Below are the code and all the weights of a small trained network. Each question names an input and a class and asks about switching units off, where a switched-off unit gives its printed mean instead of its output.

import numpy as np


def w(rows, s, z=0):
    codes = np.array(rows[::2]) - 128.0
    scale = np.full(codes.shape[1], s)
    scale[-1] = z or s
    return codes * scale


def f(y):
    return np.maximum(y, 0)


def log_softmax(a):
    a = a - a.max(-1, keepdims=True)
    return a - np.log(np.exp(a).sum(-1, keepdims=True))


def net(x, mask):
    res = np.array(x, float).reshape(1, 3) / 4 @ E
    y = f(res @ A[0][:, :-1].T + A[0][:, -1])
    res = res + np.where(mask, y, B[0][:, -1]) @ B[0][:, :-1]
    return log_softmax(res[-1] @ U[:, :-1].T + U[:, -1])


A, B = {}, {}
E = w([
[99,101,152,102,127,80,9,177],'x0',
[47,139,176,116,250,103,122,74],'x1',
[137,60,196,191,161,185,112,202],'x2',
],0.012)
A[0] = w([
[115,162,163,78,169,78,99,111,158],'n0',
[124,154,56,118,110,99,171,89,163],'n1',
[124,176,117,101,65,121,159,93,90],'n2',
[162,7,204,190,102,142,102,210,253],'n3',
[183,163,59,131,47,109,126,145,251],'n4',
[90,153,142,67,154,90,149,49,160],'n5',
[132,162,58,116,78,132,171,135,125],'n6',
[119,197,57,137,119,129,185,102,176],'n7',
[82,157,141,88,156,83,55,143,218],'n8',
[98,138,128,164,169,99,147,103,156],'n9',
[69,83,168,129,144,103,72,171,194],'n10',
[109,101,90,140,81,154,143,165,49],'n11',
[182,61,94,139,74,152,121,185,116],'n12',
[158,86,152,182,159,156,155,153,121],'n13',
[148,161,120,147,131,124,161,100,126],'n14',
[68,115,170,109,170,128,110,130,206],'n15',
[112,147,120,114,148,124,130,89,155],'n16',
[114,146,146,145,183,135,162,119,142],'n17',
[151,107,166,162,185,188,190,113,195],'n18',
[146,180,91,66,86,107,152,113,81],'n19',
[160,134,102,89,33,113,153,139,207],'n20',
[104,104,123,161,147,173,201,146,148],'n21',
],0.013,0.004)
B[0] = w([
[82,98,49,183,177,76,136,105,191],'n0',
[173,182,143,69,172,92,122,85,194],'n1',
[142,202,121,102,169,116,67,108,177],'n2',
[145,58,174,174,79,129,114,228,254],'n3',
[219,160,107,85,44,167,26,129,223],'n4',
[72,157,47,125,157,96,124,37,215],'n5',
[146,159,151,60,111,90,82,138,186],'n6',
[122,175,158,87,139,182,101,77,202],'n7',
[124,94,62,141,170,23,93,154,202],'n8',
[78,147,88,169,142,154,179,90,182],'n9',
[127,71,96,118,126,121,137,211,207],'n10',
[138,121,122,151,100,135,114,127,161],'n11',
[116,131,122,191,33,146,79,152,209],'n12',
[111,129,177,192,126,123,163,162,179],'n13',
[89,170,153,91,146,133,133,94,164],'n14',
[120,57,90,196,254,65,178,135,200],'n15',
[125,146,83,119,165,129,142,108,170],'n16',
[87,149,113,130,143,130,214,74,184],'n17',
[72,190,213,152,172,161,197,126,204],'n18',
[167,153,120,130,171,96,47,77,183],'n19',
[215,201,170,114,81,126,3,132,207],'n20',
[126,160,178,120,129,136,160,126,179],'n21',
],0.0089,0.018)
U = w([
[131,44,117,122,159,80,100,205,175],'0',
[68,129,14,157,205,54,158,85,123],'1',
[155,134,135,159,8,142,75,166,101],'2',
[80,210,160,80,180,169,230,67,231],'3',
[154,99,119,80,153,180,170,114,4],'4',
[160,106,120,89,114,174,194,96,33],'5',
[175,241,134,31,141,112,47,74,65],'6',
[100,132,254,207,174,139,212,172,180],'7',
],0.0084,0.0026)

Each question gives the input, the list of numbers given to net, and the class t.
The units are the neurons (one row each of A and B). Each row of codes is followed by its name. A weight is (code - 128) times the scale printed after its matrix; where a second scale follows, it is the last column's (A, B and U).
mask holds one flag per neuron, in row order. A switched-off neuron (its flag False) gives its mean, the last column of its row in B, instead of its output. The means were averaged over made-up inputs and are rounded, as every weight is.
A unit's drop is (log p(t) with every unit on - log p(t) with that unit switched off) / (log p(t) with every unit on - log p(t) with every unit switched off).
The circuit of an input: a set's keep is (log p(t) with only the set's units on - log p(t) with every unit switched off) / (log p(t) with every unit on - log p(t) with every unit switched off). Starting from the 12 units with the biggest drops (on a tie, the unit counted first), units are removed one at a time, each time the one whose removal leaves the highest keep (on an exact tie, the one counted first), for as long as the keep stays at least 0.8.
units of the circuit, in order: the units of the circuit, biggest drop first
k most important neurons: the k neurons with the biggest drops, biggest first
drop of u: that unit's drop, to one decimal
input [0,1,1], class 7: units of the circuit, in order	[n5; n4]
input [-4,5,2], class 3: units of the circuit, in order	[n3; n18]
input [-8,7,5], class 3: 2 most important neurons	[n3; n17]
input [-8,4,4], class 3: 2 most important neurons	[n3; n17]
input [7,4,1], class 1: 2 most important neurons	[n0; n15]
input [-1,-7,-1], class 6: 2 most important neurons	[n20; n6]
input [6,0,-4], class 1: most important neuron	[n3]
input [-1,-1,2], class 7: 2 most important neurons	[n4; n20]
input [-6,7,4], class 3: 2 most important neurons	[n3; n17]
input [-7,8,-4], class 3: 2 most important neurons	[n7; n18]
input [0,-2,6], class 7: drop of n20	0.1
